Below is a small trained network, with its code and all its weights. Each question gives an input and a class and asks what happens when units are switched off, that is, made to give their printed mean instead of their output.

import numpy as np


def w(rows, s, z=0):
    codes = np.array(rows[::2]) - 128.0
    scale = np.full(codes.shape[1], s)
    scale[-1] = z or s
    return codes * scale


def f(y):
    return y / 2 * (1 + np.tanh(0.7978845608 * (y + 0.044715 * y**3)))


def log_softmax(a):
    a = a - a.max(-1, keepdims=True)
    return a - np.log(np.exp(a).sum(-1, keepdims=True))


def net(x, mask):
    res = np.array(x, float).reshape(1, 5) / 4 @ E
    y = f(res @ A[0][:, :-1].T + A[0][:, -1])
    res = res + np.where(mask, y, B[0][:, -1]) @ B[0][:, :-1]
    return log_softmax(res[-1] @ U[:, :-1].T + U[:, -1])


A, B = {}, {}
E = w([
[186,166,113,170,40,115,52,213,141,116,119,173],'x0',
[50,110,161,110,90,144,145,106,182,29,184,139],'x1',
[83,199,97,59,50,117,123,169,95,227,150,169],'x2',
[174,174,190,193,119,253,105,218,204,169,34,246],'x3',
[91,172,202,201,128,118,176,199,130,127,212,151],'x4',
],0.0075)
A[0] = w([
[160,98,88,91,141,151,105,97,113,210,39,121,252],'n0',
[170,210,139,153,68,152,74,199,126,146,103,184,187],'n1',
[100,83,138,106,232,101,245,59,72,138,168,33,209],'n2',
[129,121,83,84,132,156,124,63,139,158,92,118,206],'n3',
[164,84,140,190,120,117,71,115,111,97,114,77,122],'n4',
[148,89,99,150,138,112,110,114,159,54,139,103,154],'n5',
[181,226,105,163,86,129,74,242,135,163,85,201,240],'n6',
[128,142,54,96,79,38,129,121,45,144,167,42,149],'n7',
[200,114,159,213,201,159,144,126,158,130,83,135,165],'n8',
[220,116,81,123,181,104,81,118,100,156,67,114,106],'n9',
[118,255,193,159,108,157,145,243,141,181,124,217,187],'n10',
[54,155,117,116,112,82,176,94,90,128,180,97,70],'n11',
[64,104,135,121,156,113,186,75,122,97,171,93,128],'n12',
[158,59,183,173,165,169,82,142,185,10,111,122,217],'n13',
],0.0074,0.0029)
B[0] = w([
[156,141,74,102,153,104,97,154,137,51,76,145,200],'n0',
[147,211,164,110,117,138,179,112,180,172,127,135,221],'n1',
[58,153,130,190,149,140,191,104,164,148,147,31,246],'n2',
[111,148,83,118,128,110,98,114,137,88,123,106,172],'n3',
[169,136,123,125,171,97,132,118,132,106,110,165,153],'n4',
[153,126,150,120,158,95,120,110,135,123,152,151,162],'n5',
[150,239,149,89,90,134,169,125,161,176,118,130,251],'n6',
[99,126,138,91,135,123,97,125,80,154,254,140,220],'n7',
[144,104,182,183,157,182,120,172,99,178,116,163,191],'n8',
[149,144,77,92,126,106,62,144,112,70,87,159,179],'n9',
[126,212,209,118,195,9,170,9,154,146,214,148,237],'n10',
[140,126,172,115,80,177,152,158,131,183,206,101,184],'n11',
[121,176,138,97,70,114,163,92,177,158,140,107,192],'n12',
[129,113,179,174,179,105,133,105,115,104,154,156,202],'n13',
],0.0096,0.013)
U = w([
[66,99,71,104,144,99,95,110,99,90,148,91,118],'0',
[101,167,176,149,140,105,255,80,190,159,151,95,151],'1',
[148,152,65,93,82,167,100,210,163,107,37,117,99],'2',
[135,42,156,201,176,205,113,221,58,135,97,134,127],'3',
[165,150,128,94,155,64,80,114,109,100,125,171,230],'4',
[115,119,170,98,61,163,111,194,77,182,170,121,2],'5',
[129,40,142,163,136,113,116,126,154,69,105,137,7],'6',
],0.01,0.0031)

Each question gives the input, the list of numbers given to net, and the class t.
The units are the neurons (one row each of A and B). Each row of codes is followed by its name. A weight is (code - 128) times the scale printed after its matrix; where a second scale follows, it is the last column's (A, B and U).
mask holds one flag per neuron, in row order. A switched-off neuron (its flag False) gives its mean, the last column of its row in B, instead of its output. The means were averaged over made-up inputs and are rounded, as every weight is.
A unit's drop is (log p(t) with every unit on - log p(t) with that unit switched off) / (log p(t) with every unit on - log p(t) with every unit switched off).
The circuit of an input: a set's keep is (log p(t) with only the set's units on - log p(t) with every unit switched off) / (log p(t) with every unit on - log p(t) with every unit switched off). Starting from the 12 units with the biggest drops (on a tie, the unit counted first), units are removed one at a time, each time the one whose removal leaves the highest keep (on an exact tie, the one counted first), for as long as the keep stays at least 0.8.
units of the circuit, in order: the units of the circuit, biggest drop first
most important unit: the unit with the biggest drop
top k neurons: the k neurons with the biggest drops, biggest first
drop when u is switched off: that unit's drop, to one decimal
input [0,-8,-5,3,-6], class 2: most important unit : n10
input [-1,-8,-5,3,-2], class 2: units of the circuit, in order : [n10, n9]
input [3,-7,-1,-5,-7], class 4: top 2 neurons : [n9, n0]
input [8,8,0,-7,-4], class 0: units of the circuit, in order : [n6, n10]
input [-2,-7,-3,0,-7], class 2: units of the circuit, in order : [n10, n0]
input [-1,-6,-8,5,-3], class 3: units of the circuit, in order : [n8, n10]
input [3,1,4,-8,2], class 5: units of the circuit, in order : [n10, n7]
input [-1,4,0,-4,-8], class 0: top 3 neurons : [n10, n6, n1]
input [-7,2,1,4,-6], class 2: top 2 neurons : [n10, n7]
input [1,7,-2,2,-4], class 6: top 2 neurons : [n10, n6]
input [-3,-2,-4,6,-5], class 3: top 2 neurons : [n8, n10]
input [-1,-1,-2,6,-5], class 4: top 2 neurons : [n2, n13]
input [0,-7,-8,3,-7], class 4: top 2 neurons : [n9, n0]
input [3,8,0,-3,-5], class 4: most important unit : n2
input [3,-5,-8,8,-4], class 4: top 3 neurons : [n9, n2, n0]
input [-6,-7,-6,-4,-4], class 0: drop when n6 is switched off : 0.2
input [3,8,-2,0,-2], class 4: drop when n2 is switched off : 0.5
input [4,-7,2,5,-5], class 4: drop when n9 is switched off : 1.4
